[[-25 -28 -32 -47]
 [ 38  38  20  42]
 [ 22  11  19   8]
 [ 14   9   8  16]
 [  3  -8 -17  -9]
 [ -4  -5  -5  -3]
 [-28 -29 -37 -43]
 [ 16  11  10  17]]
->
[[-25  38  22  14   3  -4 -28  16]
 [-28  38  11   9  -8  -5 -29  11]
 [-32  20  19   8 -17  -5 -37  10]
 [-47  42   8  16  -9  -3 -43  17]]

[[  2  -2  -2 -31   8  -3   1  -8]
 [  2  -1   0 -22   5  -3   2  -5]
 [ -3   0  -1   5   1   2  -2   2]
 [ -7  -1  -6  21   4  17  -5   4]
 [  0   1   0  -3   1  -1   0  -1]
 [  0  -2  -6 -42  22   1   0 -12]
 [  1   0   1  -7   2  -2   1  -2]
 [  2  -1   0 -18   4  -3   1  -4]]
->
[[  2   2  -3  -7   0   0   1   2]
 [ -2  -1   0  -1   1  -2   0  -1]
 [ -2   0  -1  -6   0  -6   1   0]
 [-31 -22   5  21  -3 -42  -7 -18]
 [  8   5   1   4   1  22   2   4]
 [ -3  -3   2  17  -1   1  -2  -3]
 [  1   2  -2  -5   0   0   1   1]
 [ -8  -5   2   4  -1 -12  -2  -4]]

[[-13 -20  13  -1  -4]
 [-19 -32  42  -9 -50]
 [  7  47 -14 -52 -15]
 [  7  -7 -18  13  -4]]
->
[[-13 -19   7   7]
 [-20 -32  47  -7]
 [ 13  42 -14 -18]
 [ -1  -9 -52  13]
 [ -4 -50 -15  -4]]

[[ 16 -25  19  26  46 -11  39]
 [-28  10  26  32  20 -18  10]
 [  2  15  -3 -13 -26  -1 -35]
 [ 21   2  -8   6  -1  21 -11]
 [ 26  -2   7 -16 -28  -2 -26]]
->
[[ 16 -28   2  21  26]
 [-25  10  15   2  -2]
 [ 19  26  -3  -8   7]
 [ 26  32 -13   6 -16]
 [ 46  20 -26  -1 -28]
 [-11 -18  -1  21  -2]
 [ 39  10 -35 -11 -26]]

[[-41 -38 -33 -33   8 -50  25]
 [ 29 -27  37 -25 -29 -32  17]
 [-16 -13  -9  11 -43  13 -28]
 [-32   8 -53  -4  15  -8 -32]
 [-22  -4 -20   1 -24  13  17]
 [-31 -33 -25 -40  -4 -50  15]]
->
[[-41  29 -16 -32 -22 -31]
 [-38 -27 -13   8  -4 -33]
 [-33  37  -9 -53 -20 -25]
 [-33 -25  11  -4   1 -40]
 [  8 -29 -43  15 -24  -4]
 [-50 -32  13  -8  13 -50]
 [ 25  17 -28 -32  17  15]]

[[-14 -27 -19  22 -18]
 [ 17  -7 -26  -4 -30]
 [ 10 -14 -37   1 -40]
 [-11 -29 -41  21 -43]]
->
[[-14  17  10 -11]
 [-27  -7 -14 -29]
 [-19 -26 -37 -41]
 [ 22  -4   1  21]
 [-18 -30 -40 -43]]
---
[[-11  -8 -22  -2  -1   5  21   9  -5  24   6  25]
 [ 15  -4   1 -37 -26  18  -9 -14   5  47  30  25]
 [-32 -15  27 -41 -29  36  22  12  35  29  28  17]]
->
[[ 15  -4   1 -37 -26  18  -9 -14   5  47  30  25]
 [-11  -8 -22  -2  -1   5  21   9  -5  24   6  25]
 [-32 -15  27 -41 -29  36  22  12  35  29  28  17]]

[[-15  15  37  28  20  15  -2  15  22  21  16  26  37  26  -6]
 [ 12  -4 -27 -43 -19  -4  -1  -4 -26  -7 -18 -43 -29 -21   1]
 [ -5 -23 -16  -5   3 -23   0 -22  -4 -28 -22  -5 -12 -14  -3]
 [  8  20   2 -21  -9  20   1  18 -15  24  18 -22  -4   4   2]]
->
[[ 12  -4 -27 -43 -19  -4  -1  -4 -26  -7 -18 -43 -29 -21   1]
 [  8  20   2 -21  -9  20   1  18 -15  24  18 -22  -4   4   2]
 [ -5 -23 -16  -5   3 -23   0 -22  -4 -28 -22  -5 -12 -14  -3]
 [-15  15  37  28  20  15  -2  15  22  21  16  26  37  26  -6]]

[[-19 -52 -39 -19 -32]
 [ 16   6  47   9 -25]
 [ 32  -4  -2  14  35]
 [-27 -51 -32 -41  11]
 [ -1   2 -32  25 -10]]
->
[[ 32  -4  -2  14  35]
 [ 16   6  47   9 -25]
 [ -1   2 -32  25 -10]
 [-19 -52 -39 -19 -32]
 [-27 -51 -32 -41  11]]

[[ 13  -4  -6 -19  17  27  12]
 [-35 -28 -23   3 -41  -9 -11]
 [  1   1  -1   3   7  -5  10]
 [-15  27  32  35 -24 -54 -38]
 [  5  -7  -1  -8  -4  21  -4]
 [-36  -7  -9  18 -36 -39 -19]
 [-10  -8 -14   2  -5 -10   4]]
->
[[ 13  -4  -6 -19  17  27  12]
 [  5  -7  -1  -8  -4  21  -4]
 [  1   1  -1   3   7  -5  10]
 [-10  -8 -14   2  -5 -10   4]
 [-15  27  32  35 -24 -54 -38]
 [-35 -28 -23   3 -41  -9 -11]
 [-36  -7  -9  18 -36 -39 -19]]

[[-19  -6 -44   9   1  -1 -23   2  -5   4  -7  -9  -3]
 [ 12   4  -9 -22  17  -2  15  23  12   8 -41 -26 -38]
 [  2 -17  26  14 -11 -19  17 -12 -17 -18  23   5  17]
 [  9   2   1 -12  28   6   7  12  19  16 -30 -21 -25]
 [  6  -9  22  24   6  -6  20  -3  -6  -2  25  11  23]]
->
[[ 12   4  -9 -22  17  -2  15  23  12   8 -41 -26 -38]
 [  9   2   1 -12  28   6   7  12  19  16 -30 -21 -25]
 [  6  -9  22  24   6  -6  20  -3  -6  -2  25  11  23]
 [  2 -17  26  14 -11 -19  17 -12 -17 -18  23   5  17]
 [-19  -6 -44   9   1  -1 -23   2  -5   4  -7  -9  -3]]

[[ -4  29 -11   0  40 -12  -5   1]
 [ 16  10 -25 -17 -10  31 -29  16]]
->
[[ 16  10 -25 -17 -10  31 -29  16]
 [ -4  29 -11   0  40 -12  -5   1]]

[[  5 -45 -19  -3 -34 -15  37   7 -16  15 -34 -14 -38 -33]
 [-16  31   9  -8  21   4 -43 -16   3 -26  20   1  23  17]
 [ -3 -21 -27 -22 -28 -19 -33 -29  -8  -8 -11 -11  -8   4]
 [-17  31   9  -8  21   4 -43 -16   3 -26  20   1  23  17]]
->
[[  5 -45 -19  -3 -34 -15  37   7 -16  15 -34 -14 -38 -33]
 [ -3 -21 -27 -22 -28 -19 -33 -29  -8  -8 -11 -11  -8   4]
 [-16  31   9  -8  21   4 -43 -16   3 -26  20   1  23  17]
 [-17  31   9  -8  21   4 -43 -16   3 -26  20   1  23  17]]
---
[[-26 -18 -21 -32]
 [-30 -28 -29 -24]
 [-15   8   1 -26]
 [ 43 -23  12 -49]
 [ 35 -24   6 -50]]
->
[[-26 -18]
 [-30 -28]
 [-15   8]]

[[ 29  -3]
 [  0  40]
 [  2  32]
 [ 21 -16]
 [  3  34]]
->
[[29 -3]
 [ 0 40]
 [ 2 32]]

[[-38 -25 -19]
 [-34 -15   1]
 [ -6 -25  18]]
->
[[-38 -25]
 [-34 -15]
 [ -6 -25]]

[[ 18  46 -30]
 [-33  48 -23]
 [ -8 -47 -11]]
->
[[ 18  46]
 [-33  48]
 [ -8 -47]]

[[-10  15   4  12  31]
 [-13  14  15  16  -5]
 [ -3   1  17  -4 -18]
 [ -6  35  52  16 -13]
 [  4   9  -4   9  16]]
->
[[-10  15]
 [-13  14]
 [ -3   1]]

[[-26 -16   7 -21]
 [ 39  19 -16  22]
 [-30 -11  10 -18]
 [ 18  16  -2  18]]
->
[[-26 -16]
 [ 39  19]
 [-30 -11]]

[[ 37  -7 -17  13  38]
 [ 49  -7  -3   8  19]
 [ 14 -16   2   4  11]
 [-12 -33  30  33   6]]
->
[[ 37  -7]
 [ 49  -7]
 [ 14 -16]]

[[-28  39  -2]
 [ 33  22   8]
 [-40  22  37]
 [  9   5  31]]
->
[[-28  39]
 [ 33  22]
 [-40  22]]

[[-46   0]
 [ -1  -3]
 [ -1   6]
 [ -1   1]]
->
[[-46   0]
 [ -1  -3]
 [ -1   6]]
---
[[-23  -5  38  -7  29]
 [  1  10  39   7 -38]
 [-15  16  16  24  -3]
 [ -9 -17  13   3  12]]
->
[ 29   7  16 -17]

[[ 25  44  41 -42]
 [  5  23  43  21]
 [-36  -2  14  20]
 [  8  35  11 -17]]
->
[-42  43  -2   8]

[[  8  11  14   8  11]
 [ 36  -9 -41  37 -14]
 [ 14 -17 -36  14 -19]
 [-12  -3 -35 -24 -19]]
->
[ 11  37 -36  -3]

[[-38  10  -2  -9 -25]
 [  6   5  19  29 -20]]
->
[-25  29]

[[  9  19  -3  22  -7]
 [-24  -6  20 -45 -17]]
->
[ -7 -45]

[[ 47  -4   0   4  26]
 [  5   6   7   6 -10]
 [-18  -6 -32  14   0]
 [  1   2  -2 -16 -13]]
->
[ 26   6 -32   2]

[[  2  10   6]
 [ -6  40  -7]
 [ -1  40   0]
 [  3 -35   4]]
->
[ 6 40 -1]

[[  7 -44  -5  -2]
 [ 15 -44   1   9]
 [-54 -24  -4  -4]
 [-25  -3  -1  21]]
->
[ -2   1 -24 -25]

[[ 47  24]
 [-13 -23]
 [ 23 -35]]
->
[ 24 -13]
